[128 = 0]

nanu-tilal: [125 121 175 102 123 205  59 169 153 155 111 169 111 143 122 133 141  97
 110  92 145 101 149 150  97]
nanu-tilal: [147  88 158 153  59 108 135 122 163 106 138 141 146 116 114  86 156 155
 100 127 172 112 151 198 159]
vafu-bisa: [135 121 131 104 177 177  58 151  88 171 121 176 151 148  87 127 153 116
 136 123 114 128 118 110  80]
mive-mol: [144 125  92 133 129 135  80 164 115 146 114 127 206 137 137 170 147 163
 112  73 181 111 119 137 105]
nanu-tilal: [159 108 104 128 103 111 133 124 132 133 165 175 175 118 123 139 143 165
 101 111 147 118  97 160 120]
limu-lotep: [138  77  86 185 146 117  79 155 127 164 159 177  99 103  85  89 179 111
 120 142 106 135  95 149 143]
vafu-bisa: [122 159  62 173  88  85 189  58 154 125 225 142 130 110 163  79 120 128
 173 197 119 189 125 118 176]
vafu-bisa: [102  89 106 143 132  85 139 132 117 106 138  86  82 104 115 101 136 160
 125 180 132 113 145 112 198]
mive-mol: [145  88  96 133 113 134  93 157 157 132 135 154 110 111 121 123 149 125
  93 104 137 127 123 164 144]
nanu-tilal: [129 129 142  83 108 156 141 156 130 129 112 126 136 124 130 159 123 110
 115  78 111 117 111 145 119]
vafu-bisa: [ 93  79 170  85  99 152 136 145 133 159 153 142 136 115 119 154 121 160
 142 102 145  75 138 175 168]
kibof-rud: [103 119 167 117 150 102 186 102 107 150 127 119 100 134 136 155  83 131
 173 170 126  78 125  81 139]
nanu-tilal: [135 128 104 110 131 141 128 132 128 148 142 146 147 128 144 157 116 121
 137 107 130 122 111 126 116]
limu-lotep: [165  64  67 175 122  73 142 123 130 151 172 188 126  89  78  93 168 121
 118 126  77 165  63 183 150]
vafu-bisa: [145 104  32 182 172  84  96 113  96 115 167 113 152 106 131 101 150 152
 134 166 137 143 112 123 144]
mive-mol: [136  84  81  74 176 153  97 155  98 145 130 137 131 113 124 169 116 120
 126  94 106 106 102 134 118]
kibof-rud: [135 128 154 104 139 100 176  95  98  91 104 105 110 129  93  93 122 122
 132 166  79 156 130 115 131]
limu-lotep: [132 196 141 186 114  91 144 119 106 108  98  71 222 152 154 149 138 172
 132 109 182 129 128 109  97]
mive-mol: [119 155 158 116 147 105 186  58 131  74 138 104  87 125 131  97  92 132
 137 172  73 172 144 135 133]
limu-lotep: [185  39  82 119  42  91 172 156 130 128 175 179 118  88 114  92 165  98
  96 172 159  51  82 130 176]
kibof-rud: [148  81 143  57  83 164 106 172 119 123 132 151 183 122 120 159 145 166
  82  81 178  58 125 169 127]
limu-lotep: [ 97 163 160 142 199 163  85  97 133 118  98  99  66 150 135  97 102  90
 163 161  97 169 183 107 107]
vafu-bisa: [123 118 172 113 118 156 101 157 125 129 103 122 151 135 123 146 137 143
 111  92 157  89 140 153 115]
nanu-tilal: [154  85 114  38 120 172 144 151 100 128 131 147  98 114 122 120 120  49
 134 145  96  85 109 105 127]
nanu-tilal: [103 122 137 207 168  69 119  96 135 116 114  93  89 130 120  98 125 170
 140 180 143 143 163 116 157]
nanu-tilal: [128 116 127 119 136 118 126 104 137 122 139 146 114 129 115 114 122 155
 121 148 122 149 143 135 138]
nanu-tilal: [153  65 139  81 143 165  77 158 116 138 126 177 115 124 102 128 141 122
  97 127 141  70 125 143 110]
nanu-tilal: [129 147 132  77 142 136 171  95 113 120  95  97 130 142 137 132  86  85
 172 128  91 165 144 107 118]
kibof-rud: [142  66 163  86  52 147 143 157 156 161 155 204 127 113  87 120 155 129
 102 104 131  96 111 184 154]
limu-lotep: [134  99 154  77 121 133 139 125 137 122 124 160 112 126  97 134 121 152
  99 113 105 133 127 157 131]
mive-mol: [184 125 153 103 107 160  98 165 138 126  95 187 143 141 106 137 155 104
  63  83 133 110  99 144  64]
mive-mol: [101 119  27 167 175 155  71 161  96 150 205 115 104  89 151 108 158  81
 162 159 101 120  94 107 156]
mive-mol: [130  73  25 127 191  87 120 100  98  98 185 105  92  90 146 115 109 153
 135 196 119 114 122 108 174]
vafu-bisa: [ 91 109 130  70 175 142 124 122 120 141 146 137  92 125 129 173  88 171
 132 132 108 112 135 115 144]
nanu-tilal: [149  89 133  38 128 193 107 172  82 135 115 135 171 121 117 153 134  86
 128  80 118  73 106 150  99]
mive-mol: [106 184  67 181 160 123 105 120  98 160 142  87 212 140 161 152 131 138
 188 104 144 172 122 106 115]
limu-lotep: [141  64 153  56 102 159 129 139 125 125 158 166 136 111 124 145 121 145
 105 116 148  52 124 173 136]
nanu-tilal: [ 89 187 120 132 163 120 121 109 123 107  94  58 125 153 153 141 100 162
 147 144 140 173 179  73 137]
limu-lotep: [144  42  86  83  97 105 183 111 128 120 225 176 104  73 131 125 117 142
 117 161 112  69  83 171 183]
vafu-bisa: [126 167 187 138  99 173  85 136 132 128 115 132 196 157 132 121 153 147
 122 100 181 117 160 154  89]
nanu-tilal: [161  62  93 145 107 110 120 137 144 144 187 201  94 101 118 103 151 123
 100 173 147  76  97 135 149]
kibof-rud: [113 120 204  97  73 150 165 120 156 113 161 157 113 115 115 116 130 145
 107 116 111 108 128 192 144]
kibof-rud: [ 78 214 125 100 137 168 116 138 110 184  98  92 198 178 159 191 101 143
 193  91 158 166 160  55 110]
mive-mol: [121 180 117 182  70 127 145 132 150 148 148 131 160 130 133  99 162 100
 149 115 124 182 116 134 136]
mive-mol: [124  77 132  87  87 146 144 161 146 168 150 172 109 110 112 144 132 111
 126 103 119  97 107 154 159]
mive-mol: [184  96 110  50 109 111 171 122 108  96 125 151 179 120 121 166 113 158
  81  94 125 106  89 151 105]
kibof-rud: [114 137 144  94 114 131 152 141 114 103 119  99 120 123 120 131 130 139
 113 128 112 124 128 118 144]
limu-lotep: [112 187 148 175 124  98 148 106 149 142 100 126 108 157 114 110 129 132
 142 151 115 198 145  81 125]
kibof-rud: [133  75 115  95 157 134 119 135 108 126 127 121 105 116 138 142 106 117
 134 146 141  67 131 119 137]
kibof-rud: [119  86 146 117 133 129 150 101 148 131 164 166  43 107 106  85 117  96
 139 176  76 132 129 148 159]
mive-mol: [125  95 161  60 143 151 123 138 117 120 115 135 132 127 118 167 107 160
 106  96 127  89 131 155 119]
limu-lotep: [139 118 156  92 113 108 184 112 136  68 110  99  78 117 138 122 101 123
  96 153 113 104 134 124 142]
vafu-bisa: [128 141 152 111 159 140 100 136 102 158  40 109 155 171  89 128 129 110
 161 109 125 173 163  92  99]
kibof-rud: [155 122 178 121  75 144 117 131 170 136 122 191 149 144 106 121 147 148
  87  97 156 130 137 175 106]
vafu-bisa: [ 95 167 184 125 163 140 147 105 132 158  80 111  99 160 129 146  87  99
 181 126  99 158 154  94 108]
mive-mol: [145 135 150  84 115  76 233  76 109 111  95 101 156 140 131 154  76 137
 155 133 112 137 121 107 126]
limu-lotep: [128 164 135 106 148 124 157  80 127 110 107 119 123 142 108 105 109 114
 148 127  62 222 141 133 114]
kibof-rud: [141 113  85 196 111  40 174 131 151 106 145 120  93  98 137 135 135 163
  85 148 135 116  86 118 165]
vafu-bisa: [123 125 153 106  90 126 154 145 145 110 100 109  85 129 125 116 126 111
 112 145 134 116 148 105 156]
limu-lotep: [108 170 139 155 133 147 127 124 129 142 127 119 115 135 127 105 136  84
 161 132  94 170 129 117 120]
kibof-rud: [104 119 120 140 149 143 128 126 113 153 163 134  92 111 121 103 133  82
 170 157  84 130 113 123 144]
vafu-bisa: [107 154 162 125  81 147 156 133 145 138 145 122 150 129 156 148 121 127
 142 105 148 105 129 141 135]
kibof-rud: [103 149 103 115 130 161  93 145 133 108 162  93 172 118 188 179 116 176
 114  85 175  92 139 156 131]
vafu-bisa: [136 139 137 101 104 115 159  99 147 123 118 149 126 141 101 109 122 141
 123 133 103 193 144 130 136]
kibof-rud: [144 108 107 163 146 111 110 127 121 187 144 194 117 138  99 114 145 113
 148 166 131 127 105  87 116]
limu-lotep: [130 112 101 162 158 145  73 150 121 166 133 150 152 121 108 128 156 113
 140  87 111 150 106 165 111]
vafu-bisa: [152  31 130  75 138 139 115 148 135 134 138 185  69 100  90 126 128 115
  92 126 101  83 108 170 142]
limu-lotep: [109 138 130 107 142 176  89 154 126 156 122 120 161 138 155 175 116 126
 145  78 153 105 137 136 110]
nanu-tilal: [137  81  86 104  78  91 182 140 140 110 186 149 102  83 122 129 138 153
  88 139 110 106  84 150 187]
mive-mol: [132  92 157  76 125 140 115 139 130 118 117 149 120 130 104 141 125 169
  91 119 139 101 142 146 132]
[145 108 146 108 108 157 112 141 142 144 141 177 145 125 115 134 141 124
 110  93 127 116 113 173 109]  nanu-tilal
[ 96 148 148 134 169 145 112 119 125 144 114 112 120 137 125 140 113 126
 158 109 100 158 141 136 118]  nanu-tilal
[140  56  99  53 126 133 142 128 126 111 172 157 100  95 125 141 110 147
 101 137 115  86 114 157 162]  limu-lotep
[165  36 167  11  31 193 131 182 172 129 164 223 107 100 112 143 140 118
  51  83 147  36 110 206 145]  vafu-bisa
[133 118 136 123 135  96 173  91 132 109 110 118  84 125 106  94 111 107
 141 160  81 170 137 124 145]  kibof-rud
[124  86 115 133 128 130 109 105 161 150 178 183  95 116 122 106 125 142
 133 152 131 133 142 160 155]  nanu-tilal
[147 111 153 111  75 141 135 158 135 128 145 154 170 120 139 157 143 149
  91  92 172  58 103 161 117]  mive-mol
[127  93 123  95 133 154 104 122 134 140 160 167 115 120 114 115 129 133
 128 136 120 126 137 154 138]  nanu-tilal
[147  52  76  83 232 119  78 102 106 112 148 168  49 116 107 122  99 153
 103 196 104 109 136 100 128]  mive-mol
[139 123  15 207 124  74 131 138 111 138 180 104 154 100 168 123 150 122
 149 165 166 109  90  87 162]  limu-lotep
[146 139 152 117 108 107 172 101 145  97 100 127  96 134 109  96 121 108
 114 145  93 172 136 127 128]  mive-mol
[120  71  69  55 122 149 144 166  94 130 181 126 110  84 133 147 127 108
 129 133 100  75  89 125 174]  nanu-tilal
[134  80 152  88 100 120 151 119 149 124 144 171 107 113  89 117 130 158
 100 120 103 136 126 181 155]  vafu-bisa
[149  80 112  65 126 145 131 144 123 107 126 118 143 109 153 170 103 130
 106  89 146  69 120 162 128]  limu-lotep
[126 134 112  28 165 175 120 141  95 130  92 104 148 144 143 184  87 115
 141  92 115 123 137  96 103]  nanu-tilal
[162 116 168 118 106 142 117 131 131 128  94 162 142 143  88  95 153 104
 111 116 122 143 133 153  98]  kibof-rud
[145 182 135 139 121  71 201  86 113  85  80  75 151 147 131 122 108 132
 135 143 110 181 129  89 115]  nanu-tilal
[142  77 115  49  88 182 122 170 110 130 162 144 153 104 140 144 136 100
 118 105 146  50 109 156 139]  limu-lotep
[135 134 216  87 123 194  99 139 107 147  90 143 179 161 120 139 127 104
 145  97 157  78 150 144  69]  kibof-rud
[128 109 109 104 122 156  95 175 130 117 120 119 104 116 129 131 144 113
  97 115 133 104 128 126 140]  kibof-rud
[130 151 113 125  90 122 156 144 140 151 119 127 160 135 143 161 124 122
 135  92 140 138 111 115 129]  limu-lotep
[134  63 129  84 117 174  93 128 149 136 182 180  94 113 146 114 117 117
 124 159 165  57 153 155 147]  vafu-bisa
[130 141 195 123  94 124 149 115 163  94  89 122  92 142 114 101 125 131
  98 135 128 145 164 141 130]  vafu-bisa

gova_bimo: [122 145 145 169  60 109 140 142 115 125 150 169 186  95 127  71 112  95
 123  66 179 153 146 152 188]
gova_bimo: [130 137 122 125 158 133 135 138 132 152 114 130 103 137 135 151 136 149
 140 141 123 135  96 129 122]
naki_papo: [142  97  81 106 141 115  87 107 173 126  66 136  36 148 114 110 120 140
 103 186  55  69 155 102 102]
gadop_dosab: [128 138 131  67 206 193 103  64 193  81 158 108  98 134 127 186 144 170
 168 197  94  96 170  90  22]
gadop_dosab: [113  94 141  90 139 139 156 122 139 135 147  63 127 141 129 137 135 134
 105 156  95 136 103 139  80]
naki_papo: [154 163 112 145 162 105  83 114 122 137  75 156  92 146 117 186 147 115
 185  98 119 100 142  95 121]
dudug_zuzi: [134 165 122 135 143 113 117 108 148 126  79 169 122 140  97 148 138  85
 148 106 117  88 160 111 118]
gadop_dosab: [108 130 161 105 186 127 162  89 144 161 118 125 129 102 117 216 151 145
 170 171 132 143  95  97  47]
gova_bimo: [141 129 111 115 151 130 113  98 155 130 128 142 106 110 124 155 127 154
 150 174 107 112 146 103  84]
dudug_zuzi: [123 137 121 141 107 128 123 145 105 116 138  97 121 137 129  85 107 126
 130  96 129 152 100 165 168]
naki_papo: [131  70 121 103  77 134 105 113 134 107 132 117  78 121 147  68 112 162
  88 133 114 122 115 105 140]
gova_bimo: [134 134 155 118 138 123 145 118 149 139 142 147 139 106 129 144 125 118
 179  93 124 139 124 140  84]
sal_giba: [130 125 137 135 155 106 133 109 115 153 104 165 140 102 120 200 148 135
 143 168 149 119 135  77 100]
naki_papo: [125 141 121 117 167 127 147 131 156 156  85 145 111 150 113 159 147 114
 117 154 104 100 128 122 103]
gadop_dosab: [154 116  92 125 109 118 146 166 121 151 131 128 132 145 132 104 121 128
  81 144  96 110 123 147 145]
gadop_dosab: [149  79 108 104 115 109 142 156 140 154 135  90  97 140 139  95 109 132
 107 135  59 123 107 166 101]
dudug_zuzi: [125 159 129 126 125 146 141 129 128 124 168  87 152 136 127 120 125 128
 145 104 128 154 109 162 126]
gadop_dosab: [129 174 113 122 184 149 126 105 161 139 140 116 129 132 119 186 146 149
 166 172 116 127 139 124  81]
naki_papo: [ 97 144 162 139 142 114 192 145  87 165 105 133 172 125 112 168 146 103
 113 121 171 156  67 128 143]
sal_giba: [134 170 110 140 155 127 110  94 138 126 114 161 128 112 108 171 135 138
 160 161 138 113 151  95 113]
gova_bimo: [122 183 115 170  71 123  94  90 140 130 139 145 132  99 124  97 128 143
 158  83 176 160 126 116 180]
gova_bimo: [139 135 112 152 100 103 151 169 120 150 142 124 174 134 122  99 118  91
 103 113 115 129 147 175 154]
dudug_zuzi: [109  96 153 133 107 115 116 122 117 116 110 134  91 107 135  89 106 133
 145  97 142 152  99 131 146]
gova_bimo: [146  81 131  99 185 140 139 154 148 126 173 114 131 117 151 154 113 152
 146 193  80 123 163 158  54]
naki_papo: [122 117 110 133 117 118 132 146 120 133 123  98 113 138 124  95 111 127
 106 141 105 135 110 158 147]
gova_bimo: [139 123 134 122 128 115 170 155 118 155 123 145 161 134 123 143 135 101
 106 120 120 116 120 136 119]
gova_bimo: [129 128 142 121 122 141 141 138 116 134 157 100 153 140 143 140 143 131
 124 104 141 146 111 134 129]
gadop_dosab: [120  94 151  96 153 125 151 130 135 110 112 123 132 139 112 133 123  89
 114 140  93  98 148 135  81]
sal_giba: [122 108 134  97 107 160 169 150 115 125 178  76 134 138 147  88 115 156
  93 123 121 160  63 162 133]
gadop_dosab: [142  87 116 115 103 112 109 150 125 105 122  85 104 161 127  73 106  94
 106  94  70 105 147 165 131]
dudug_zuzi: [ 98 144 154 157 135 116 133 124 121 114  89 185 147 108 107 125 124  93
 133 122 173 125 152 119 158]
dudug_zuzi: [129 157 120 141 114 128 104 112 134  92 120 146 135 130 108 102 117  99
 138 103 131 108 167 131 147]
dudug_zuzi: [140 146  91 117 150 122 139 132 125 111  96 143 110 143  91 115 103 107
 110 164  82  84 131 140 122]
sal_giba: [114 100 120 116 137 129 151 143 112 131 129  99 100 122 127 103 101 153
 109 172 108 147  78 153 128]
dudug_zuzi: [133 205 116 171  71 122 105 100 136 134 122 168 159 122 114 115 148 109
 143  56 182 133 142 105 188]
naki_papo: [124 157 134 170 109  83 153 138 107 173  82 191 151 104 108 140 132  97
 137  98 166 137 107 120 166]
sal_giba: [124 113 129 118 124 143  85 115 163 130 135  76  68 148 156 110 137 160
 153 100 109 149 115 135 120]
dudug_zuzi: [123  64 157 103 137 147  99 118 140  79 167 103 123 115 153 117 116 141
 137 147 117 127 180 127  88]
naki_papo: [136 121 119 159  85 127 129 180 108 124 174 131 155 115 154  58  97 135
 115 102 147 162 132 185 190]
gova_bimo: [127  92 134 108 173 133  98 118 159 111 118 125  67 120 140 131 111 152
 169 159  91 122 145 133  79]
naki_papo: [119 110 150 149 102 102 120 112  68 116 115 153 136  89 125 137 118 135
 138 117 180 148 103  88 158]
naki_papo: [120 101 137 160  90 128 160 200  78 133 172 124 198 124 157  85 118 122
  68 126 173 163 131 172 202]
sal_giba: [106 122 155 146 141 119 136 122  92 131 116 151 135  95 130 156 127 143
 146 142 178 157 101 106 142]
sal_giba: [134 116 132 114 126 136 135 125 127 150 145 102 133 136 145 158 152 149
 118 131 131 137 109 109 111]
gadop_dosab: [123 157 139 156 137 121 113 128 102 106  93 185 135 122 115 137 127 105
 148 101 170 117 144 109 167]
gova_bimo: [130  94 150 103 168 146 174 180 105 126 165  99 167 146 145 148 126 119
 109 149 112 133 124 167  99]
dudug_zuzi: [111 217 140 168 139 133 148 128 129 140 125 154 201 137 104 163 158  83
 147  90 182 138 148 137 159]
naki_papo: [126 116 135 111 150 153 122 112 148  97 158 136 139 111 132 135 122 144
 133 171 127 118 169 119  94]
sal_giba: [131 121 106 106 121 140 121 105 148 149 161  49 118 144 137 147 149 165
 111 163  98 140 111 119  96]
sal_giba: [138 207 100 147 144 144 127 131 110 129 132 119 152 157 112 155 143 123
 141 111 144 128 115 133 158]
gova_bimo: [129  97 155 118 123 109 130 139 141 136 106 131 106 136 134 113 125  97
 144  75 106 124 126 145 111]
naki_papo: [120 134 143 123 150 128 142 108 137 128 110 179 121  97 117 147 122 136
 151 148 144 125 121 106 106]
gadop_dosab: [128 131 131 119 146 131 104 106 142 113 126 104 108 136 123 142 130 126
 160 121 109 123 141 126  99]
gadop_dosab: [127 162 120 137 130 145  99 103 115 109 129 122 130 138 125 152 146 141
 137 123 157 127 133  95 148]
dudug_zuzi: [154 129  85 125  97 106 128 140 151 187 128  75 105 158 134 121 144 136
 107 116  75 129 100 147 124]
sal_giba: [118 146 119 129 145 126 163 140 105 123 124 130 134 119 104 115  99 123
 126 155 120 136  92 157 134]
dudug_zuzi: [137 134 123 143 156 124 125 151 112 144 105 155 145 146 133 176 155 120
 112 147 145 107 154 104 142]
sal_giba: [137 122 143 105 139 147 122 108 153 140 142 130 106 123 151 157 147 162
 156 115 132 137 110 102  92]
sal_giba: [145 103 109  83 142 153 159 146 129 164 154  74 101 155 153 148 142 181
  95 163  91 137  58 128  97]
gadop_dosab: [105 116 127 118 146 139 180 173 126 156 143  78 128 145 135 105 116 139
  97 158 107 162  70 190 132]
[116 132 140 150 103 111 120 117 134 107 113 182 132  91 114  85 100 106
 145 109 150 129 153 134 150]  gova_bimo
[145 141 105 128 136 116 143 132 130 161 126 127 142 134 120 161 141 128
 117 154 110 115 127 122 112]  gadop_dosab
[ 83  86 158 130 129 111 153 133 130 113 109 130 118  96 113  77  88 109
 118 157 125 148 120 165 127]  dudug_zuzi
[149 119 101 147 109 108 102 154 114 156 105 122 109 155 143 129 144 131
 104 115 120 118 130 119 165]  dudug_zuzi
[125 166 125 126 146 123 153  98 142 132  86 201 135 108  91 154 130 111
 131 153 139  96 131  92 113]  dudug_zuzi
[136 150 117 173  50 103  63  92 109 134 145  91 132 119 140 117 146 139
 154  56 168 162 131 100 181]  gadop_dosab
[136  94 130 164  52  73 148 178  69 155  98 160 148 121 130  74 112  90
  77  72 151 134 101 140 209]  gadop_dosab
[131 121 128 131 134 140 128 157 124 138 162  87 135 142 154 126 132 145
 131 122 125 155 119 160 134]  gova_bimo
[139 119 113  81 189 170 115 112 178 114 149 106  64 134 143 141 117 184
 163 181  74 120 119 135  57]  gadop_dosab
[130 141 128 124 161 135 112 120 141 108 116 141 111 133 120 140 123 120
 158 130 115 112 150 130 109]  gadop_dosab
[132  89 145 121 130 143 102 151 141 132 170  75 105 140 176 116 131 158
 153  99 117 164 126 160 118]  gova_bimo
[122 161 162 117 192 138 134  83 131 119 108 180 134 102 111 215 146 130
 196 137 159 119 129  77  72]  naki_papo
[125 111 133 109 147 151 128 136 119 102 119 145  95 132 137 113 114 147
 121 139 129 121 107 122 134]  gadop_dosab
[140 141 122 129 122 137 132 131 131 148 164 107 149 129 143 147 143 148
 135 123 133 146 120 131 121]  gova_bimo
[134 155 101 146 140 129  97 150 135 114  98 132  87 159 123  93 113 115
 140 104 108 115 137 160 167]  sal_giba
[118  97 154 139  95 132 121 144 115 102 152 137 148 112 149  84 114 123
 117 100 159 146 148 140 160]  gova_bimo
[113 133 138 117 154 156 167 153 142 125 164 115 159 128 133 119 120 132
 117 158 126 144 127 171 115]  naki_papo
[132 115 129 124 121 147 121 143 125 108 164 117 132 125 148 101 115 146
 127 126 131 141 134 147 137]  naki_papo
[145  97 121 111 136 129 114 132 146 128 158  89 126 136 143 135 129 135
 132 145  87 121 159 142  87]  gova_bimo
[147 141 108 132 134 106 130 118 126 167 119 122 129 127 121 174 145 136
 139 142 114 123 116 109 106]  gadop_dosab
[151 152  82 155 130 128 184 206  94 202 148 141 181 145 148 152 148 156
  58 182 147 141  92 148 184]  gova_bimo
[117 100 141 113 154 133 176 172 111 132 106 158 114 127 131 106 105 127
 101 150 123 128  86 154 136]  gadop_dosab
[145 102 134 132  62 137  70 110 143  62 147 173 128 113 144  55 111 115
 118  76 146  99 210 106 161]  gadop_dosab
